Below are the code and all the weights of a small trained network. Each question names an input and a class and asks about switching units off, where a switched-off unit gives its printed mean instead of its output.

import numpy as np


def w(rows, s, z=0):
    codes = np.array(rows[::2]) - 128.0
    scale = np.full(codes.shape[1], s)
    scale[-1] = z or s
    return codes * scale


def f(y):
    return y / 2 * (1 + np.tanh(0.7978845608 * (y + 0.044715 * y**3)))


def log_softmax(a):
    a = a - a.max(-1, keepdims=True)
    return a - np.log(np.exp(a).sum(-1, keepdims=True))


def net(x, mask):
    res = np.array(x, float).reshape(1, 5) / 4 @ E
    y = f(res @ A[0][:, :-1].T + A[0][:, -1])
    res = res + np.where(mask, y, B[0][:, -1]) @ B[0][:, :-1]
    return log_softmax(res[-1] @ U[:, :-1].T + U[:, -1])


A, B = {}, {}
E = w([
[127,124,132],'x0',
[162,2,8],'x1',
[130,131,121],'x2',
[229,128,150],'x3',
[31,107,126],'x4',
],0.008)
A[0] = w([
[116,135,130,116],'neuron 1',
[23,197,198,15],'neuron 2',
[206,82,55,201],'neuron 3',
[47,192,179,185],'neuron 4',
[196,96,49,189],'neuron 5',
[1,227,218,2],'neuron 6',
[182,94,78,142],'neuron 7',
[76,98,93,101],'neuron 8',
[46,71,79,94],'neuron 9',
[129,143,108,142],'neuron 10',
[31,225,177,210],'neuron 11',
[17,209,210,13],'neuron 12',
[224,33,38,58],'neuron 13',
[129,129,126,128],'neuron 14',
[46,79,58,105],'neuron 15',
[129,138,116,127],'neuron 16',
[129,131,124,128],'neuron 17',
[187,196,191,124],'neuron 18',
[160,147,165,103],'neuron 19',
[131,141,112,130],'neuron 20',
[189,200,199,129],'neuron 21',
[44,76,63,99],'neuron 22',
[187,215,170,121],'neuron 23',
[39,199,188,200],'neuron 24',
[193,93,54,125],'neuron 25',
[225,147,187,112],'neuron 26',
[201,166,208,124],'neuron 27',
[75,151,169,146],'neuron 28',
[65,105,55,118],'neuron 29',
[45,57,89,100],'neuron 30',
],0.0071,0.0075)
B[0] = w([
[130,145,98,124],'neuron 1',
[38,81,165,162],'neuron 2',
[55,161,208,218],'neuron 3',
[168,190,160,220],'neuron 4',
[66,166,182,205],'neuron 5',
[2,74,203,185],'neuron 6',
[105,193,194,165],'neuron 7',
[114,75,96,138],'neuron 8',
[122,57,78,158],'neuron 9',
[109,130,141,135],'neuron 10',
[192,200,170,254],'neuron 11',
[58,112,169,173],'neuron 12',
[156,221,216,185],'neuron 13',
[129,127,131,128],'neuron 14',
[107,40,76,168],'neuron 15',
[130,120,151,128],'neuron 16',
[124,136,121,128],'neuron 17',
[198,60,33,179],'neuron 18',
[149,112,90,132],'neuron 19',
[126,128,141,129],'neuron 20',
[183,57,34,188],'neuron 21',
[116,42,74,165],'neuron 22',
[188,56,29,177],'neuron 23',
[184,186,157,239],'neuron 24',
[113,205,206,170],'neuron 25',
[235,82,48,165],'neuron 26',
[207,70,44,176],'neuron 27',
[149,167,146,165],'neuron 28',
[98,77,93,159],'neuron 29',
[111,45,68,162],'neuron 30',
],0.0058,0.0079)
U = w([
[181,230,155,72],'0',
[1,150,148,254],'1',
[147,32,25,49],'2',
],0.008,0.0026)

Each question gives the input, the list of numbers given to net, and the class t.
The units are the neurons (one row each of A and B). Each row of codes is followed by its name. A weight is (code - 128) times the scale printed after its matrix; where a second scale follows, it is the last column's (A, B and U).
mask holds one flag per neuron, in row order. A switched-off neuron (its flag False) gives its mean, the last column of its row in B, instead of its output. The means were averaged over made-up inputs and are rounded, as every weight is.
A unit's drop is (log p(t) with every unit on - log p(t) with that unit switched off) / (log p(t) with every unit on - log p(t) with every unit switched off).
The circuit of an input: a set's keep is (log p(t) with only the set's units on - log p(t) with every unit switched off) / (log p(t) with every unit on - log p(t) with every unit switched off). Starting from the 12 units with the biggest drops (on a tie, the unit counted first), units are removed one at a time, each time the one whose removal leaves the highest keep (on an exact tie, the one counted first), for as long as the keep stays at least 0.8.
units of the circuit, in order: the units of the circuit, biggest drop first
unit that matters most: the unit with the biggest drop
top k neurons: the k neurons with the biggest drops, biggest first
drop when u is switched off: that unit's drop, to one decimal
input [6,0,-3,4,-5], class 2: units of the circuit, in order -> (neuron 11; neuron 24)
input [-5,6,5,5,0], class 0: unit that matters most -> neuron 13
input [-1,2,2,6,1], class 1: units of the circuit, in order -> (neuron 11; neuron 3; neuron 5)
input [6,8,6,2,7], class 1: units of the circuit, in order -> (neuron 3; neuron 5)
input [-4,2,4,8,3], class 1: top 2 neurons -> (neuron 11; neuron 24)
input [2,8,-7,1,7], class 1: top 4 neurons -> (neuron 3; neuron 13; neuron 5; neuron 25)
input [5,5,2,1,-4], class 0: top 2 neurons -> (neuron 13; neuron 6)
input [6,1,-3,-8,7], class 2: drop when neuron 15 is switched off -> 0.2
input [1,1,2,-6,7], class 2: drop when neuron 9 is switched off -> 0.1
input [-7,-2,-7,7,0], class 2: drop when neuron 13 is switched off -> 0.1
input [-6,6,-4,8,0], class 0: drop when neuron 13 is switched off -> 0.2
